Here is a tiny trained network, its code and every weight. The questions are about switching its units off for an input and a class, where a switched-off unit gives its printed mean instead of its output.

import numpy as np


def w(rows, s, z=0):
    codes = np.array(rows[::2]) - 128.0
    scale = np.full(codes.shape[1], s)
    scale[-1] = z or s
    return codes * scale


def f(y):
    return np.maximum(y, 0)


def log_softmax(a):
    a = a - a.max(-1, keepdims=True)
    return a - np.log(np.exp(a).sum(-1, keepdims=True))


def net(x, mask):
    res = np.array(x, float).reshape(1, 3) / 4 @ E
    y = f(res @ A[0][:, :-1].T + A[0][:, -1])
    res = res + np.where(mask, y, B[0][:, -1]) @ B[0][:, :-1]
    return log_softmax(res[-1] @ U[:, :-1].T + U[:, -1])


A, B = {}, {}
E = w([
[124,20,131,217,167,139,65,120,228],'x0',
[98,106,6,115,22,148,109,199,175],'x1',
[48,71,176,141,121,34,223,205,164],'x2',
],0.011)
A[0] = w([
[173,173,100,119,114,205,61,79,137,70],'N0',
[90,91,157,134,148,83,169,152,116,97],'N1',
[126,56,126,212,134,166,69,129,186,96],'N2',
[119,108,144,92,160,71,189,184,154,123],'N3',
[157,188,87,79,102,104,174,170,112,107],'N4',
[166,187,91,115,127,195,83,79,93,142],'N5',
[137,105,46,132,98,139,132,169,145,109],'N6',
[38,77,160,99,106,58,210,162,173,65],'N7',
[99,120,201,159,119,51,206,124,161,162],'N8',
[77,91,137,180,143,139,46,123,196,101],'N9',
[200,191,81,93,147,186,80,150,160,148],'N10',
[92,115,23,103,92,160,150,196,131,79],'N11',
[208,179,107,137,137,147,76,78,119,192],'N12',
[165,165,158,75,84,122,135,152,121,89],'N13',
[170,139,165,120,241,77,150,71,119,114],'N14',
[138,68,112,144,145,108,102,113,159,76],'N15',
[105,121,88,121,102,121,104,143,129,230],'N16',
[168,139,206,161,198,99,162,84,91,138],'N17',
[193,109,91,151,141,195,86,67,76,125],'N18',
[108,146,5,124,39,115,130,195,151,95],'N19',
[159,72,133,178,141,122,108,110,215,115],'N20',
[168,101,61,104,67,141,97,136,145,114],'N21',
[111,191,108,51,98,91,202,143,59,118],'N22',
[235,167,103,105,137,182,49,55,167,87],'N23',
[117,195,98,78,111,136,199,140,63,107],'N24',
[180,123,252,111,183,113,128,121,98,85],'N25',
[123,131,147,65,142,145,181,116,40,206],'N26',
[99,78,99,205,151,119,77,138,140,67],'N27',
[148,137,61,142,166,90,136,134,116,241],'N28',
[56,115,151,118,101,50,166,170,147,198],'N29',
[162,76,127,153,188,108,134,90,174,110],'N30',
[129,58,123,142,149,127,93,120,129,253],'N31',
[169,144,146,136,181,139,132,67,115,167],'N32',
],0.011,0.012)
B[0] = w([
[99,130,166,96,254,160,180,129,182,212],'N0',
[79,101,179,102,158,140,184,103,202,182],'N1',
[181,157,161,109,193,60,94,131,89,222],'N2',
[152,108,186,84,160,154,146,93,180,201],'N3',
[184,130,95,105,158,56,74,93,81,198],'N4',
[121,127,167,122,155,125,125,86,203,240],'N5',
[65,80,55,185,183,103,98,164,151,189],'N6',
[105,102,180,52,214,126,198,97,221,230],'N7',
[94,105,192,152,134,195,184,90,154,233],'N8',
[192,197,117,78,166,59,108,132,95,207],'N9',
[106,118,181,123,158,138,125,70,136,222],'N10',
[106,89,84,159,195,87,105,216,117,205],'N11',
[100,109,174,141,105,130,133,68,176,249],'N12',
[193,155,108,77,208,110,89,153,112,166],'N13',
[86,61,83,180,145,87,93,242,121,214],'N14',
[163,197,109,46,218,57,115,154,134,164],'N15',
[116,87,100,250,22,152,78,157,169,216],'N16',
[121,58,37,194,133,117,76,224,122,226],'N17',
[85,111,176,111,155,129,178,93,177,225],'N18',
[117,72,109,151,140,66,114,223,155,237],'N19',
[203,188,110,112,164,89,132,126,120,208],'N20',
[54,89,82,174,127,134,142,183,128,194],'N21',
[208,185,182,100,165,68,94,131,101,243],'N22',
[89,78,169,69,199,124,194,92,174,239],'N23',
[189,199,151,89,164,45,79,118,94,221],'N24',
[89,89,32,158,193,71,90,212,111,206],'N25',
[204,135,116,173,79,85,91,124,109,241],'N26',
[123,187,118,42,233,52,94,138,48,179],'N27',
[139,108,189,229,16,195,98,63,99,214],'N28',
[115,117,211,157,116,178,158,60,198,247],'N29',
[202,157,99,106,158,55,91,142,86,183],'N30',
[224,160,181,204,16,122,50,65,89,233],'N31',
[106,74,125,194,104,114,135,146,158,210],'N32',
],0.0083,0.016)
U = w([
[70,84,206,95,173,150,164,73,197,98],'0',
[74,58,79,184,155,123,93,233,134,100],'1',
[215,222,158,89,166,102,82,128,92,109],'2',
[166,117,191,253,28,171,87,62,136,254],'3',
[111,155,114,101,112,163,150,159,107,114],'4',
[107,94,135,89,119,183,130,91,75,110],'5',
[131,149,115,82,132,169,145,114,128,113],'6',
],0.013,0.0097)

Each question gives the input, the list of numbers given to net, and the class t.
The units are the neurons (one row each of A and B). Each row of codes is followed by its name. A weight is (code - 128) times the scale printed after its matrix; where a second scale follows, it is the last column's (A, B and U).
mask holds one flag per neuron, in row order. A switched-off neuron (its flag False) gives its mean, the last column of its row in B, instead of its output. The means were averaged over made-up inputs and are rounded, as every weight is.
A unit's drop is (log p(t) with every unit on - log p(t) with that unit switched off) / (log p(t) with every unit on - log p(t) with every unit switched off).
The circuit of an input: a set's keep is (log p(t) with only the set's units on - log p(t) with every unit switched off) / (log p(t) with every unit on - log p(t) with every unit switched off). Starting from the 12 units with the biggest drops (on a tie, the unit counted first), units are removed one at a time, each time the one whose removal leaves the highest keep (on an exact tie, the one counted first), for as long as the keep stays at least 0.8.
units of the circuit, in order: the units of the circuit, biggest drop first
top k neurons: the k neurons with the biggest drops, biggest first
drop of u: that unit's drop, to one decimal
input [-4,3,-4], class 0: units of the circuit, in order -> N31
input [7,4,7], class 0: top 2 neurons -> N7, N29
input [-5,-6,-5], class 1: units of the circuit, in order -> N17, N14
input [5,5,-5], class 0: top 4 neurons -> N17, N23, N14, N25
input [7,6,1], class 2: top 2 neurons -> N9, N2
input [5,7,7], class 0: top 2 neurons -> N7, N29
input [8,7,-8], class 0: top 4 neurons -> N23, N18, N0, N21
input [8,-8,-1], class 1: top 4 neurons -> N14, N17, N25, N32
input [-7,-3,-7], class 0: top 2 neurons -> N23, N12
input [7,-7,4], class 1: top 4 neurons -> N17, N14, N25, N22
input [-6,5,4], class 2: top 2 neurons -> N22, N24
input [5,-7,-6], class 1: top 2 neurons -> N17, N14
input [5,3,3], class 2: drop of N21 -> 0.0
input [-4,-1,2], class 2: units of the circuit, in order -> N22
input [3,-3,2], class 3: drop of N19 -> 0.2
input [3,2,-2], class 3: drop of N22 -> 0.1
input [4,-2,-1], class 2: drop of N29 -> 0.1
